Below is a small trained network, with its code and all its weights. Each question gives an input and a class and asks what happens when units are switched off, that is, made to give their printed mean instead of their output.

import numpy as np


def w(rows, s, z=0):
    codes = np.array(rows[::2]) - 128.0
    scale = np.full(codes.shape[1], s)
    scale[-1] = z or s
    return codes * scale


def f(y):
    return np.maximum(y, 0)


def log_softmax(a):
    a = a - a.max(-1, keepdims=True)
    return a - np.log(np.exp(a).sum(-1, keepdims=True))


def net(x, mask):
    res = np.array(x, float).reshape(1, 4) / 4 @ E
    y = f(res @ A[0][:, :-1].T + A[0][:, -1])
    res = res + np.where(mask, y, B[0][:, -1]) @ B[0][:, :-1]
    return log_softmax(res[-1] @ U[:, :-1].T + U[:, -1])


A, B = {}, {}
E = w([
[34,148,52,120],'x0',
[129,128,126,128],'x1',
[115,75,116,245],'x2',
[129,128,127,128],'x3',
],0.012)
A[0] = w([
[29,118,14,217,34],'N0',
[121,122,144,35,235],'N1',
[122,132,128,245,139],'N2',
[251,143,208,41,254],'N3',
[134,128,135,133,96],'N4',
[90,115,119,157,73],'N5',
[52,168,79,37,122],'N6',
[209,94,185,207,151],'N7',
[169,90,154,153,126],'N8',
],0.018,0.0055)
B[0] = w([
[127,103,22,140,249],'N0',
[119,90,51,1,204],'N1',
[155,15,166,137,218],'N2',
[125,85,49,236,251],'N3',
[129,116,126,107,131],'N4',
[115,152,118,177,158],'N5',
[133,210,152,74,223],'N6',
[131,51,192,40,219],'N7',
[121,132,167,106,170],'N8',
],0.043,0.019)
U = w([
[131,94,24,175,203],'0',
[171,78,238,122,212],'1',
[143,206,156,169,7],'2',
[152,170,170,138,35],'3',
[129,177,160,145,2],'4',
[105,194,182,151,33],'5',
[112,220,102,2,217],'6',
],0.0068,0.0019)

Each question gives the input, the list of numbers given to net, and the class t.
The units are the neurons (one row each of A and B). Each row of codes is followed by its name. A weight is (code - 128) times the scale printed after its matrix; where a second scale follows, it is the last column's (A, B and U).
mask holds one flag per neuron, in row order. A switched-off neuron (its flag False) gives its mean, the last column of its row in B, instead of its output. The means were averaged over made-up inputs and are rounded, as every weight is.
A unit's drop is (log p(t) with every unit on - log p(t) with that unit switched off) / (log p(t) with every unit on - log p(t) with every unit switched off).
The circuit of an input: a set's keep is (log p(t) with only the set's units on - log p(t) with every unit switched off) / (log p(t) with every unit on - log p(t) with every unit switched off). Starting from all 9 units, units are removed one at a time, each time the one whose removal leaves the highest keep (on an exact tie, the one counted first), for as long as the keep stays at least 0.8.
circuit, biggest first: the units of the circuit, biggest drop first
top k neurons: the k neurons with the biggest drops, biggest first
drop when u is switched off: that unit's drop, to one decimal
input [4,5,0,2], class 6: circuit, biggest first : N3
input [-8,8,1,-3], class 1: top 2 neurons : N7, N0
input [-1,-3,1,7], class 1: top 2 neurons : N0, N3
input [2,-7,0,4], class 6: top 2 neurons : N3, N2
input [-4,-1,1,7], class 1: top 2 neurons : N0, N7
input [-8,-2,2,-6], class 1: top 2 neurons : N7, N0
input [1,-8,0,6], class 6: top 3 neurons : N3, N2, N0
input [8,8,-1,7], class 6: top 2 neurons : N6, N3
input [4,0,-6,-2], class 6: drop when N3 is switched off : 0.0
input [1,-4,-3,3], class 6: drop when N0 is switched off : 0.2
input [5,3,-1,7], class 6: drop when N3 is switched off : 0.4
